Below is a small trained network, with its code and all its weights. Each question gives an input and a target symbol and asks what happens when units are switched off, that is, made to give their printed mean instead of their output.

import numpy as np


def w(rows, s, z=0):
    codes = np.array(rows[::2]) - 128.0
    scale = np.full(codes.shape[1], s)
    scale[-1] = z or s
    return codes * scale


def norm(h):
    return h / np.sqrt((h * h).mean(-1, keepdims=True) + 1e-5)


def f(y):
    return np.maximum(y, 0)


def softmax(a):
    e = np.exp(a - a.max(-1, keepdims=True))
    return e / e.sum(-1, keepdims=True)


def log_softmax(a):
    a = a - a.max(-1, keepdims=True)
    return a - np.log(np.exp(a).sum(-1, keepdims=True))


def net(x, mask):
    ids = ['ΓΛΞΩαβηθμτφ'.index(c) for c in x.split()]
    T = len(ids)
    res = E[ids] + P[:T]
    q, k, v = (norm(res) @ M[0].T for M in (Q, K, V))
    z = softmax(np.where(np.tri(T) > 0, q @ k.T / 3**0.5, -1e9)) @ v
    res = res + np.where(mask[0], z, O[0][:, -1]) @ O[0][:, :-1]
    y = f(norm(res) @ A[0][:, :-1].T + A[0][:, -1])
    res = res + np.where(mask[1:13], y, B[0][:, -1]) @ B[0][:, :-1]
    return log_softmax(norm(res)[-1] @ U[:, :-1].T + U[:, -1])


Q, K, V, O, A, B = {}, {}, {}, {}, {}, {}
E = w([
[71,96,155,171],'Γ',
[230,201,114,139],'Λ',
[203,172,126,75],'Ξ',
[68,117,140,177],'Ω',
[133,111,145,19],'α',
[27,224,253,146],'β',
[26,226,253,145],'η',
[167,208,71,212],'θ',
[61,96,182,171],'μ',
[177,208,120,82],'τ',
[175,165,133,38],'φ',
],0.016)
P = w([
[100,244,1,1],'0',
[118,177,123,95],'1',
[115,175,139,91],'2',
[111,173,151,90],'3',
[116,159,159,93],'4',
[116,159,172,93],'5',
[118,152,181,97],'6',
[123,143,189,102],'7',
[131,139,200,101],'8',
[137,131,211,103],'9',
],0.0062)
Q[0] = w([
[82,108,127,185],'head 1',
[253,65,40,139],'head 1',
[115,201,156,144],'head 1',
],0.019)
K[0] = w([
[77,122,21,206],'head 1',
[252,18,236,241],'head 1',
[111,217,47,117],'head 1',
],0.012)
V[0] = w([
[97,51,235,88],'head 1',
[81,101,2,85],'head 1',
[168,104,172,145],'head 1',
],0.0099)
O[0] = w([
[127,180,83,225,2],'head 1',
[255,104,153,128,142],'head 1',
[45,218,119,135,70],'head 1',
],0.0087,0.0064)
A[0] = w([
[163,165,68,150,133],'neuron 1',
[92,112,155,179,188],'neuron 2',
[178,137,170,115,3],'neuron 3',
[159,96,128,117,82],'neuron 4',
[46,111,111,104,115],'neuron 5',
[117,72,81,181,64],'neuron 6',
[124,158,179,113,129],'neuron 7',
[74,128,142,249,146],'neuron 8',
[91,69,98,99,154],'neuron 9',
[140,134,64,107,120],'neuron 10',
[138,91,151,100,94],'neuron 11',
[179,124,156,172,7],'neuron 12',
],0.02,0.0058)
B[0] = w([
[164,148,159,11,150],'neuron 1',
[103,244,76,75,190],'neuron 2',
[117,102,73,143,188],'neuron 3',
[93,153,135,134,155],'neuron 4',
[171,109,74,53,164],'neuron 5',
[124,78,150,193,137],'neuron 6',
[151,90,83,161,255],'neuron 7',
[88,4,156,167,183],'neuron 8',
[140,173,158,104,159],'neuron 9',
[124,157,178,102,157],'neuron 10',
[116,137,135,186,190],'neuron 11',
[183,179,92,84,141],'neuron 12',
],0.014,0.0093)
U = w([
[132,155,135,8,200],'Γ',
[232,128,63,155,81],'Λ',
[135,156,16,212,123],'Ξ',
[81,98,116,225,163],'Ω',
[231,106,189,175,40],'α',
[111,154,211,147,195],'β',
[173,56,232,96,1],'η',
[108,208,115,180,194],'θ',
[32,129,80,95,87],'μ',
[86,194,162,120,181],'τ',
[24,127,73,95,109],'φ',
],0.019,0.0043)

Each question gives the input, a string of symbols that net reads in full, and the target symbol t.
The units are the heads (3 rows each of Q, K, V and O) and the neurons (one row each of A and B). Each row of codes is followed by its name. A weight is (code - 128) times the scale printed after its matrix; where a second scale follows, it is the last column's (O, A, B and U).
mask holds one flag per unit, heads first, then neurons. A switched-off unit (its flag False) gives its mean, the last column of its rows in O or B, instead of its output. The means were averaged over made-up inputs and are rounded, as every weight is.
A unit's drop is (log p(t) with every unit on - log p(t) with that unit switched off) / (log p(t) with every unit on - log p(t) with every unit switched off).
The circuit of an input: a set's keep is (log p(t) with only the set's units on - log p(t) with every unit switched off) / (log p(t) with every unit on - log p(t) with every unit switched off). Starting from the 12 units with the biggest drops (on a tie, the unit counted first), units are removed one at a time, each time the one whose removal leaves the highest keep (on an exact tie, the one counted first), for as long as the keep stays at least 0.8.
units of the circuit, in order: the units of the circuit, biggest drop first
k most important neurons: the k neurons with the biggest drops, biggest first
drop when u is switched off: that unit's drop, to one decimal
input α θ μ Γ φ Γ, target Ξ: 2 most important neurons -> neuron 12; neuron 2
input α Ω Λ φ Ω, target Ξ: 3 most important neurons -> neuron 12; neuron 2; neuron 8
input Λ Γ Ω Γ τ Ξ Γ, target Γ: most important neuron -> neuron 5
input η α Λ β η, target μ: 2 most important neurons -> neuron 2; neuron 8
input β μ μ α β φ μ θ Γ, target φ: 3 most important neurons -> neuron 2; neuron 8; neuron 5
input Λ Γ θ β β, target Γ: units of the circuit, in order -> head 1; neuron 5
input Ω α η Ξ μ τ Ω Γ, target α: units of the circuit, in order -> head 1; neuron 11
input Ω Ξ μ τ β Λ μ, target α: units of the circuit, in order -> head 1; neuron 11
input Γ Γ η μ, target Λ: units of the circuit, in order -> head 1; neuron 12
input Λ θ μ Γ μ α θ θ μ Γ, target Γ: units of the circuit, in order -> head 1; neuron 8
input α Γ θ β Ξ α Ξ Γ β, target Ξ: 3 most important neurons -> neuron 7; neuron 2; neuron 3
input μ θ η θ Λ Ξ φ Ξ Γ, target Ω: 3 most important neurons -> neuron 8; neuron 6; neuron 2
input φ Ω β α β β Ξ β Λ φ, target Λ: 3 most important neurons -> neuron 2; neuron 7; neuron 1
input φ φ β η, target θ: 2 most important neurons -> neuron 8; neuron 7
input η θ θ Ξ α τ η α θ τ, target Λ: 4 most important neurons -> neuron 7; neuron 2; neuron 9; neuron 4
input Γ α μ Λ η β φ μ φ θ, target Γ: units of the circuit, in order -> neuron 1
input τ Γ η μ φ Γ, target β: 3 most important neurons -> neuron 11; neuron 9; neuron 8
input μ α η β Λ φ θ φ, target Λ: 3 most important neurons -> neuron 2; neuron 7; neuron 9
input Λ β τ θ θ Ω, target Γ: drop when neuron 5 is switched off -> 0.2
input Ω Ξ α Γ φ φ Γ φ β, target α: drop when head 1 is switched off -> 1.6
input φ η μ, target θ: drop when neuron 1 is switched off -> 0.0
